Here is a tiny trained network, its code and every weight. The questions are about switching its units off for an input and a class, where a switched-off unit gives its printed mean instead of its output.

import numpy as np


def w(rows, s, z=0):
    codes = np.array(rows[::2]) - 128.0
    scale = np.full(codes.shape[1], s)
    scale[-1] = z or s
    return codes * scale


def norm(h):
    return h / np.sqrt((h * h).mean(-1, keepdims=True) + 1e-5)


def f(y):
    return np.maximum(y, 0)


def log_softmax(a):
    a = a - a.max(-1, keepdims=True)
    return a - np.log(np.exp(a).sum(-1, keepdims=True))


def net(x, mask):
    res = np.array(x, float).reshape(1, 3) / 4 @ E
    u = 0
    for l in range(3):
        y = f(norm(res) @ A[l][:, :-1].T + A[l][:, -1])
        res = res + np.where(mask[u : u + 6], y, B[l][:, -1]) @ B[l][:, :-1]
        u += 6
    return log_softmax(norm(res)[-1] @ U[:, :-1].T + U[:, -1])


A, B = {}, {}
E = w([
[189,128,135,91,141,168],'x0',
[211,144,204,201,78,108],'x1',
[72,254,166,112,101,200],'x2',
],0.0083)
A[0] = w([
[1,88,152,152,13,100,2],'0.n1',
[108,152,17,83,143,241,128],'0.n2',
[119,51,14,41,112,70,58],'0.n3',
[59,104,155,183,67,67,47],'0.n4',
[97,160,156,137,71,61,243],'0.n5',
[22,124,149,175,154,57,53],'0.n6',
],0.0067,0.0039)
B[0] = w([
[127,166,12,59,127,138,181],'0.n1',
[119,104,212,170,101,118,239],'0.n2',
[113,190,169,176,130,131,250],'0.n3',
[206,53,76,49,89,89,185],'0.n4',
[254,164,175,193,88,118,254],'0.n5',
[164,132,40,48,47,43,196],'0.n6',
],0.0072,0.0044)
A[1] = w([
[146,62,130,177,102,87,111],'1.n1',
[18,98,104,62,185,151,147],'1.n2',
[82,205,158,139,66,174,5],'1.n3',
[54,124,45,76,127,79,147],'1.n4',
[156,65,164,61,160,254,29],'1.n5',
[87,91,198,183,150,149,129],'1.n6',
],0.0082,0.0027)
B[1] = w([
[62,182,113,97,156,240,254],'1.n1',
[168,15,243,219,63,170,216],'1.n2',
[53,129,62,115,207,164,231],'1.n3',
[255,111,132,129,89,138,229],'1.n4',
[194,234,100,58,72,75,195],'1.n5',
[143,114,74,149,88,53,185],'1.n6',
],0.0086,0.0042)
A[2] = w([
[178,37,95,90,215,113,156],'2.n1',
[180,164,213,2,164,116,5],'2.n2',
[42,77,75,127,99,54,161],'2.n3',
[133,20,54,168,186,125,50],'2.n4',
[190,210,106,111,155,187,232],'2.n5',
[69,40,165,55,106,99,135],'2.n6',
],0.0085,0.0026)
B[2] = w([
[40,252,110,128,111,159,187],'2.n1',
[238,111,76,23,116,79,168],'2.n2',
[161,84,120,133,53,21,149],'2.n3',
[59,243,143,67,254,229,174],'2.n4',
[50,35,76,158,134,82,254],'2.n5',
[227,20,214,126,144,151,142],'2.n6',
],0.0069,0.0075)
U = w([
[167,56,240,215,74,187,205],'0',
[34,234,52,132,223,207,148],'1',
[193,152,7,45,67,98,142],'2',
[86,41,55,163,122,44,74],'3',
[123,135,178,103,179,111,3],'4',
],0.011,0.0074)

Each question gives the input, the list of numbers given to net, and the class t.
The units are the neurons (one row each of A and B). Each row of codes is followed by its name. A weight is (code - 128) times the scale printed after its matrix; where a second scale follows, it is the last column's (A, B and U).
mask holds one flag per neuron, layer by layer. A switched-off neuron (its flag False) gives its mean, the last column of its row in B, instead of its output. The means were averaged over made-up inputs and are rounded, as every weight is.
A unit's drop is (log p(t) with every unit on - log p(t) with that unit switched off) / (log p(t) with every unit on - log p(t) with every unit switched off).
The circuit of an input: a set's keep is (log p(t) with only the set's units on - log p(t) with every unit switched off) / (log p(t) with every unit on - log p(t) with every unit switched off). Starting from the 12 units with the biggest drops (on a tie, the unit counted first), units are removed one at a time, each time the one whose removal leaves the highest keep (on an exact tie, the one counted first), for as long as the keep stays at least 0.8.
units of the circuit, in order: the units of the circuit, biggest drop first
top k neurons: the k neurons with the biggest drops, biggest first
k most important neurons of layer l: the k neurons of layer l with the biggest drops, biggest first
drop when u is switched off: that unit's drop, to one decimal
input [-8,-6,3], class 2: units of the circuit, in order -> 1.n4
input [6,-6,-2], class 0: units of the circuit, in order -> 0.n5; 1.n2
input [-5,5,-7], class 1: top 2 neurons -> 1.n1; 2.n4
input [8,7,-4], class 2: top 3 neurons -> 1.n2; 0.n3; 2.n2
input [-6,5,1], class 2: units of the circuit, in order -> 1.n2; 0.n4
input [-5,4,-8], class 1: units of the circuit, in order -> 1.n1; 2.n4
input [0,4,5], class 1: top 2 neurons -> 1.n3; 1.n2
input [5,3,-5], class 1: top 2 neurons -> 2.n1; 1.n4
input [1,1,2], class 3: top 2 neurons -> 2.n5; 1.n2
input [3,1,2], class 3: top 3 neurons -> 2.n5; 0.n4; 1.n3
input [1,5,6], class 1: top 2 neurons -> 1.n3; 1.n2
input [-8,-8,8], class 0: 2 most important neurons of layer 1 -> 1.n2; 1.n1
input [2,-2,2], class 3: 2 most important neurons of layer 0 -> 0.n2; 0.n4
input [-2,-8,-2], class 0: units of the circuit, in order -> 1.n2
input [-7,4,-5], class 2: 2 most important neurons of layer 0 -> 0.n4; 0.n6
input [6,-6,-4], class 0: top 2 neurons -> 0.n5; 1.n2
input [-1,0,1], class 3: 3 most important neurons of layer 2 -> 2.n5; 2.n4; 2.n1
input [1,2,3], class 3: top 2 neurons -> 2.n5; 1.n1
input [3,0,2], class 3: 2 most important neurons of layer 0 -> 0.n4; 0.n2
input [-4,-5,5], class 0: top 2 neurons -> 1.n2; 0.n3
input [-6,-4,-5], class 2: top 2 neurons -> 0.n6; 1.n3
input [1,-8,-8], class 0: top neuron -> 1.n2
input [-8,5,-6], class 2: 2 most important neurons of layer 0 -> 0.n4; 0.n2
input [0,0,2], class 3: 3 most important neurons of layer 1 -> 1.n2; 1.n3; 1.n1
input [1,-6,-2], class 0: drop when 1.n2 is switched off -> 0.1
input [1,2,-4], class 1: drop when 0.n1 is switched off -> 0.0
input [-8,-8,-3], class 0: drop when 1.n2 is switched off -> 1.1
input [5,-7,5], class 0: drop when 0.n5 is switched off -> 0.4
input [0,1,-4], class 1: top neuron -> 1.n5
